In the rows, 128 means zero.
Facts:
k_6 -τ-> k_472; k_727 -τ-> k_978; k_135 -τ-> k_775
k_466 -τ-> k_813; k_819 -τ-> k_295; k_50 -τ-> k_686
k_709 -τ-> k_899; k_331 -τ-> k_118; k_390 -τ-> k_338
k_301 -τ-> k_724; k_383 -τ-> k_301; k_689 -τ-> k_73
k_78 -τ-> k_955; k_460 -τ-> k_502; k_978 -τ-> k_383
k_724 -τ-> k_963; k_443 -τ-> k_690; k_139 -τ-> k_466
k_690 -τ-> k_819; k_203 -τ-> k_688; k_502 -τ-> k_727
k_688 -τ-> k_679; k_495 -τ-> k_652; k_661 -τ-> k_581
k_679 -τ-> k_6; k_199 -τ-> k_139; k_581 -τ-> k_331
k_6 -ζ-> pludripa; k_73 -ζ-> pludripa; k_899 -ζ-> pludripa
k_567 -ζ-> pludripa; k_727 -ζ-> klimobok; k_135 -ζ-> pludripa
k_491 -ζ-> pludripa; k_466 -ζ-> klimobok; k_531 -ζ-> klimobok
k_819 -ζ-> pludripa; k_50 -ζ-> pludripa; k_48 -ζ-> klimobok
k_709 -ζ-> klimobok; k_331 -ζ-> klimobok; k_121 -ζ-> pludripa
k_984 -ζ-> pludripa; k_604 -ζ-> klimobok; k_252 -ζ-> pludripa
k_390 -ζ-> klimobok; k_556 -ζ-> klimobok; k_301 -ζ-> klimobok
k_950 -ζ-> klimobok; k_636 -ζ-> klimobok; k_338 -ζ-> pludripa
k_450 -ζ-> pludripa; k_955 -ζ-> klimobok; k_383 -ζ-> pludripa
k_983 -ζ-> klimobok; k_757 -ζ-> pludripa; k_910 -ζ-> pludripa
k_652 -ζ-> klimobok; k_686 -ζ-> pludripa; k_963 -ζ-> pludripa
k_689 -ζ-> pludripa; k_78 -ζ-> klimobok; k_460 -ζ-> klimobok
k_978 -ζ-> klimobok; k_118 -ζ-> pludripa; k_163 -ζ-> pludripa
k_724 -ζ-> pludripa; k_570 -ζ-> klimobok; k_443 -ζ-> klimobok
k_470 -ζ-> klimobok; k_197 -ζ-> klimobok; k_813 -ζ-> klimobok
k_139 -ζ-> klimobok; k_690 -ζ-> klimobok; k_203 -ζ-> klimobok
k_416 -ζ-> klimobok; k_825 -ζ-> pludripa; k_859 -ζ-> pludripa
k_502 -ζ-> pludripa; k_775 -ζ-> klimobok; k_688 -ζ-> klimobok
k_571 -ζ-> pludripa; k_495 -ζ-> klimobok; k_295 -ζ-> pludripa
k_665 -ζ-> pludripa; k_800 -ζ-> klimobok; k_661 -ζ-> klimobok
k_679 -ζ-> pludripa; k_199 -ζ-> klimobok; k_581 -ζ-> pludripa
k_472 -ζ-> klimobok; k_675 -ζ-> pludripa; k_6 -δ-> k_686
k_6 -δ-> k_50; k_6 -δ-> k_203; k_567 -δ-> k_963
k_567 -δ-> k_460; k_567 -δ-> k_73; k_567 -δ-> k_819
k_727 -δ-> k_78; k_727 -δ-> k_73; k_531 -δ-> k_571
k_531 -δ-> k_688; k_121 -δ-> k_604; k_984 -δ-> k_955
k_984 -δ-> k_604; k_984 -δ-> k_689; k_252 -δ-> k_775
k_556 -δ-> k_825; k_556 -δ-> k_978; k_556 -δ-> k_800
k_556 -δ-> k_78; k_556 -δ-> k_383; k_338 -δ-> k_675
k_338 -δ-> k_661; k_338 -δ-> k_679; k_338 -δ-> k_466
k_983 -δ-> k_950; k_983 -δ-> k_48; k_757 -δ-> k_450
k_757 -δ-> k_709; k_757 -δ-> k_390; k_757 -δ-> k_581
k_570 -δ-> k_661; k_570 -δ-> k_581; k_690 -δ-> k_636
k_690 -δ-> k_163; k_690 -δ-> k_775; k_416 -δ-> k_675
k_416 -δ-> k_709; k_416 -δ-> k_813; k_859 -δ-> k_50
k_859 -δ-> k_470; k_665 -δ-> k_800; k_665 -δ-> k_724
k_665 -δ-> k_910; k_199 -δ-> k_203

Known rows:
[151 131 109  97 199 150 136 154 185  87 170 110 124 176  97  81] -> k_859
[128  77 123 119 184 160 166 180 168 126 143 119 131 129 102 119] -> k_416
[127  97 115 155 179 145 166 149 136 122 158  82 131 142 111  92] -> k_983
[120 109 126 150 171 145 165 181 154 112 130  99 127 151 110  92] -> k_495
[126 129 126 137 166 144 193 167 143 108  66 105 122 153 124  96] -> k_78
[125 124 118 159 184 150 163 203 182  89 122  97 100 179  82  92] -> k_203
[132 129 115 109 162 156 141 134 163 105 147 125 142 164 107  79] -> k_295
[133 151 126 109 171 151 156 126 175  81  88 122 148 156 128  83] -> k_724
[119  90 112 150 159 159 176 201 175  96 112 129 139 139  94 109] -> k_466
[118 110 109 104 159 188 143 144 192  97 119 151 149 158  90  93] -> k_675
[109 110 121 181 165 164 167 157 135  99 140  93 122 151 104  86] -> k_688
[132 149 119  94 167 154 171 122 153  94  94 127 141 165 118  78] -> k_825
[114  90 125 148 162 179 169 191 177 111 100 126 134 151  99 111] -> k_661
[ 91 126 130 126 148 140 144 210 139 123 112  90 135 146  80  81] -> k_604
[109 142 127  95 146 159 118 181 153  91 136 110 150 154 102  66] -> k_689
[131 145 115 110 169 155 160 117 157  91 102 118 147 160 115  78] -> k_963
[119 126 128 128 168 146 196 170 157 111  73 104 118 149 141  85] -> k_978
[127 121 114 147 186 142 163 194 180 107 124  93 104 179  77  93] -> k_470
[125 131 115 109 170 155 145 136 164  99 150 120 145 165 104  76] -> k_899
[114 107 125 143 175 145 172 171 148 118 135 100 125 149  95  94] -> k_472
[126 110 117 157 165 137 175 196 154  98 137 106 135 146 110  92] -> k_139
[117 107 123 143 172 141 171 173 153 124 130  98 126 152  97  93] -> k_197
[137 142 106 122 179 163 138 164 196  72 135 119 121 192  92  72] -> k_50

Rows, some named above:
[115  87 112 140 162 162 170 183 176 116 114 129 133 143  84 112] -> k_813
[133 128 117 110 164 156 141 132 164 108 150 126 142 163 105  79] -> k_295
[144 114 118 140 194 137 161 204 179  92 147  91 106 164  99  99] -> k_199
[114 116 125 116 165 194 142 148 177  71 136 153 138 151  99  98] -> k_679
[121 130 144 115 176 133 157 134 178 118 185 147 153 172 116  75] -> k_252
[114  89 114 138 165 163 172 186 177 115 112 128 134 142  86 113] -> k_813
[131 150 123 103 167 154 166 125 176  84  87 119 142 158 137  75] -> k_383
[109 135 140 126 166 138 157 137 182 115 163 155 153 185 103  70] -> k_163
[107 112 125 181 164 162 167 157 132  98 140  92 123 153 106  89] -> k_688
[117 126 126 132 168 142 195 170 159 111  72 100 116 148 140  85] -> k_978
[143 112 118 143 194 136 164 206 177  95 151  89 108 164  95  97] -> k_199
[142 118 132  99 193 129 192 159 133 124 115  97 123 132 133 104] -> k_556
[137 143 108 124 179 162 138 169 197  74 138 118 121 196  91  73] -> k_50
[132 128 115 110 162 156 138 134 163 106 147 124 144 166 106  80] -> k_295
[124 122 122 146 165 148 192 165 141 110  89  99 121 152 125  89] -> k_460
[129 147 114 104 163 159 170 118 154  91  94 125 143 166 114  77] -> k_73
[126 128 115 111 164 166 152 147 169  92 156 122 138 166 132  64] -> k_502
[132 108 161 157 170 114 164 176 163 145 177 128 124 158 136  97] -> k_690
[120 127 126 129 170 145 196 172 159 111  71 100 118 146 138  85] -> k_978
[122 132 128  69 164 144 117 171 142 104 170  99 152 138 107  71] -> k_984
[147 136 121 102 203 159 135 160 175  63 184 113 113 170 105  84] -> k_6
[132 128 116 110 164 157 138 134 161 104 150 125 141 165 108  77] -> k_295
[117 113 132 158 177 141 159 173 173 110 121  89 133 140 116  95] -> k_301
[123 125 103 138 160 166 145 118 157  98 150 109 151 170 102  68] -> k_571
[148 137 124  74 183 146 164 127 148  97 131 121 144 149 131  84] -> k_665
[126 118 111 145 189 141 164 195 180 111 127  94 104 176  78  93] -> k_470
[142 113 116 143 194 136 162 204 176  92 148  91 107 165 100  94] -> k_199
[130 147 114 109 169 157 160 116 159  93 101 118 147 161 114  79] -> k_963
[130 129 122 118 166 161 144 144 164  88 153 123 144 165 116  76] -> k_135
[149 131 119  84 184 149 162 118 143  98 140 114 143 147 134  83] -> k_567
[134 113 126 112 182 141 201 168 142 121 110  96 114 135 158  86] -> k_727
[121 133 125 130 166 140 195 164 143 120  69 106 123 154 108  96] -> k_800
[129 127 120 107 172 165 145 139 162 101 145 118 152 172 107  77] -> k_118
[138 141 105 115 185 157 140 158 192  81 144 116 122 194  80  75] -> k_686
[126 108 136 148 179 156 170 188 145 116 125  90 138 164 113  93] -> k_331
[149 146 118 117 150 158 151 126 154  98 104 129 135 169 133  82] -> k_819
[126 107 123 114 162 200 142 162 182  90 115 142 162 172 104  93] -> k_581

Now the same elements, written a new way:
Known rows:
[107 134 111 111 149 110 101 136 112 163 131 137 142 118 114 176 116 110
 123] -> k_675
[103 131  97 109 123 105  97 152 171 110 130 139 124 166 111 119 110 134
 119] -> k_252
[124 103 151 166 126 151 106 118 101 117 128 115 169 135 175 122 117 108
 125] -> k_416
[123 171 101 112 123 125 106 154 154 121 125 161 121 115 107 135 112 106
 131] -> k_825
[153 186  96 128 117 109 172 137 117 161 137 152 112 129 103 117 113 143
 115] -> k_963
[131 178 107 115 126 105 102 115 174 109 124 155 123 115 109 174 120 104
 150] -> k_689
[150 104 177 130 127 144 102 128 117 120 133 133 123 112 139 115 129 110
 131] -> k_197
[105 132  96 156 137 107  99 173 133 140 127 158 169 127 115 172 118 105
 122] -> k_338
[105 226 104 120 124 122 219 146 149 108 126 105 116 114 111 108 113 109
 113] -> k_6
[150 105 199 128 121 136 106 117 102 133 121 154 184 116 164 120 147 104
 122] -> k_813
[113 145  98 124 135 108 104 131 116 134 132 122 118 112 110 143 113 125
 126] -> k_491
[115 104 197 109 134 128 133 111 146 120 125 107 117 125 200 114 116 113
 135] -> k_203
[100  93 126 110 119 144 101 124 157 108 122 105 122 183 163 116 114 144
 116] -> k_690
[105 176  95 125 117 107 133 120 170 113 125 158 116 125 120 130 108 105
 145] -> k_984
[108 154 100 111 126 105 135 135 128 132 127 127 119 115 106 134 116 113
 123] -> k_502
[197 126 180 113 120 145  97 171 143 117 124 165 124 104 110 112 140  94
 137] -> k_78
[150 108 123 110 121 114 193 118 151 125 124 106 115 115 160 118 166 129
 121] -> k_955
[145  99 210 116 152 129 100 121 116 149 127 137 156 116 117 143 126 113
 118] -> k_661
[112 208 129 114 146 139 138 174 135 175 147 123 137 103 102 131 122  98
 120] -> k_679
[143 104 159 128 120 129 117 116 114 126 122 115 120 114 143 117 128 132
 133] -> k_301
[204 104 178 133 135 108  98 117 104 146 125 174 121 171 117 131 122 159
 170] -> k_460
[154 105 184 126 117 129 101 122 118 118 124 152 148 115 142 119 138 108
 129] -> k_139
[151 109 160 115 160 122 106 116 106 188 127 146 163 129 147 141 168 110
 124] -> k_466

Rows, some named above:
[148 104 210 123 116 144  99 119 104 136 131 155 174 108 162 120 142 104
 123] -> k_813
[143 103 144 143 126 147 159 122 130 113 117 110 119 107 114 119 133 153
 120] -> k_331
[149 108 165 116 159 123  96 113 112 188 126 146 162 123 149 140 160 104
 118] -> k_466
[133 179  99 113 125 103  96 124 173 116 128 155 127 114 110 175 123 111
 146] -> k_689
[114  99 163 114 127 119 150 116 141 137 122 109 116 154 220 115 128 144
 120] -> k_470
[192 124 181 110 116 147  97 165 141 118 128 163 133 106 101 118 145  98
 130] -> k_78
[112 103 166 111 132 112 148 119 144 132 120 103 117 150 221 106 123 140
 118] -> k_470
[128 168  98 109 123  99 105 116 174 118 123 151 123 108 112 175 120 110
 153] -> k_689
[156 146  99 118 127 113 112 118 123 143 137 147 117 167 106 127 114 114
 138] -> k_819
[154 104 100 178 126 142 148 117 103 109 130 118 119 155 120 118 120 170
 123] -> k_727
[152 190 102 172 126 112 114 119 109 122 119 145 118 151 114 136 107 142
 121] -> k_567
[113 108 157 132 117 109 115 121 131 107 125 111 122 124 221 116 117 101
 121] -> k_199

Now the same elements, written a new way:
Known rows:
[ 39 178  61  85  54 182 150 106  61 138 134 195  74 160 135 132 105] -> k_690
[123  83 212 141  49 197 142 151  46 149 100  90 182  96 165 161 110] -> k_6
[ 84 129  18 124 136 109  69 146 113 206 153 115 189 169 117 160 125] -> k_727
[186 138 134 116  61 186 163 157 132 114 134 126 195 125  71 107 145] -> k_665
[101 133  38 123  81 141 162 138 158 150 128 104 170 173 101 123 125] -> k_556
[105 117 108 190 151  88 149  72 135 138 161 142 101 151 134 115 108] -> k_466
[ 98 128  94 137 142 105 139 109 154 129 120 119 103 143 152 134 131] -> k_197
[196 142 172 133 116 153  85 128 154 133 156 129 154 118 112 150 187] -> k_383
[171 126 166 141 119 135 126 140 150 106 122 135 144 105  93 148 157] -> k_825
[150 147 172 140 106 145 112 144 128 103 124 149 109  93 108 135 144] -> k_163
[157 133 211 123 123 106 121 180 132  96 110 154 141 139 111 117 152] -> k_118
[108 132  92 133 167  99 143 110 162 137 116 127 102 131 155 128 113] -> k_390
[101 118  68 119 180 109 121 109 117  68 112  71  93 151 155  44 167] -> k_604
[123 104 152 125 138  95  66 166 140 126 127 114 137  98  60 175 125] -> k_73
[ 88 120  58 142 137  87 130 130 179 141 114 110 124 144 114 155 126] -> k_78
[186 136 211 106 153  99 131 177 125 107 124 175 154 137 123 110 113] -> k_581
[159 120 159 125 151 134 106 144 120  88 115 120 126  87  98 101 163] -> k_689
[ 98 134  86 138 148 101 143 115 161 136 112 120 103 128 152 128 124] -> k_495
[112 139  60 149 185  91  94 120 130 161 126 141 131 134 169 148 156] -> k_460
[131 140  71 145 110 123 174 115 196 124 117 118 126 159 131 131 153] -> k_800
[118 122  98 156 114 108 131 116 149  97 113 100  97 153 185 166  95] -> k_472
[ 53 199  88 144  76 142 133 122 146 130 124 162  45 123 155 111 114] -> k_775
[110 118 116 188 147  87 144  72 143 134 166 133  97 157 137 117 107] -> k_813

Rows, some named above:
[182 135 132 118  65 190 165 153 132 120 137 126 195 124  69 104 146] -> k_665
[183 134 132 118  63 186 164 153 132 118 132 125 195 129  71 109 145] -> k_665
[106 102 131 108 116 120  54 180  72 150 142 122 167 112  58 160  91] -> k_567
[149 124 198 111 115 136  61 132 148 127 161 104 127 127 105 155 148] -> k_963
[ 86  94 128 176 106 132 162 110 111 143  78  94 124 128 222 178 120] -> k_203
[203 116 169 149 108 134 111 144 110  75 119 118 133 102 143 177 107] -> k_679
[ 92 146 134 134 141  73 152 150 152 122  97 146 116 182 158 108 138] -> k_331
[ 37 178  61  83  61 184 147 101  64 138 134 201  71 157 134 132 105] -> k_690
[ 94 115 107 199 144  91 146  74 137 133 154 139 101 154 133 113 124] -> k_139
[ 83 130  23 124 137 111  66 151 112 209 155 116 188 168 113 154 124] -> k_727
[ 88 125 110 143 140 110 151 104 151 149 109 115 108 137 161 132 135] -> k_470
[132 148  77 143 138 121 112  99 172 155 140 123 133 157 164 136 172] -> k_978
[ 39  89 128 181 100 145 176  92  67 203 144 118 159 142 154 103 110] -> k_199
[145 102 158  89 140 130 100 112  95 102 123 163 119 116  77 190 153] -> k_819
[194 140 150 142 158 140  91 140 118 136 136 152 159  92 123 141 182] -> k_502
[160 110 176  88 123 146 128 111 111  95 124 161 118 120  88 170 158] -> k_295
[ 92 148 128 133 143  72 152 153 152 120  96 143 118 181 160 108 133] -> k_331
[161 110 168  86 128 142 127 105 108  97 122 161 117 118  89 173 158] -> k_295
[117 142 107 123 127 122 102  92 173 156 153 105 113 165 174 137 151] -> k_301

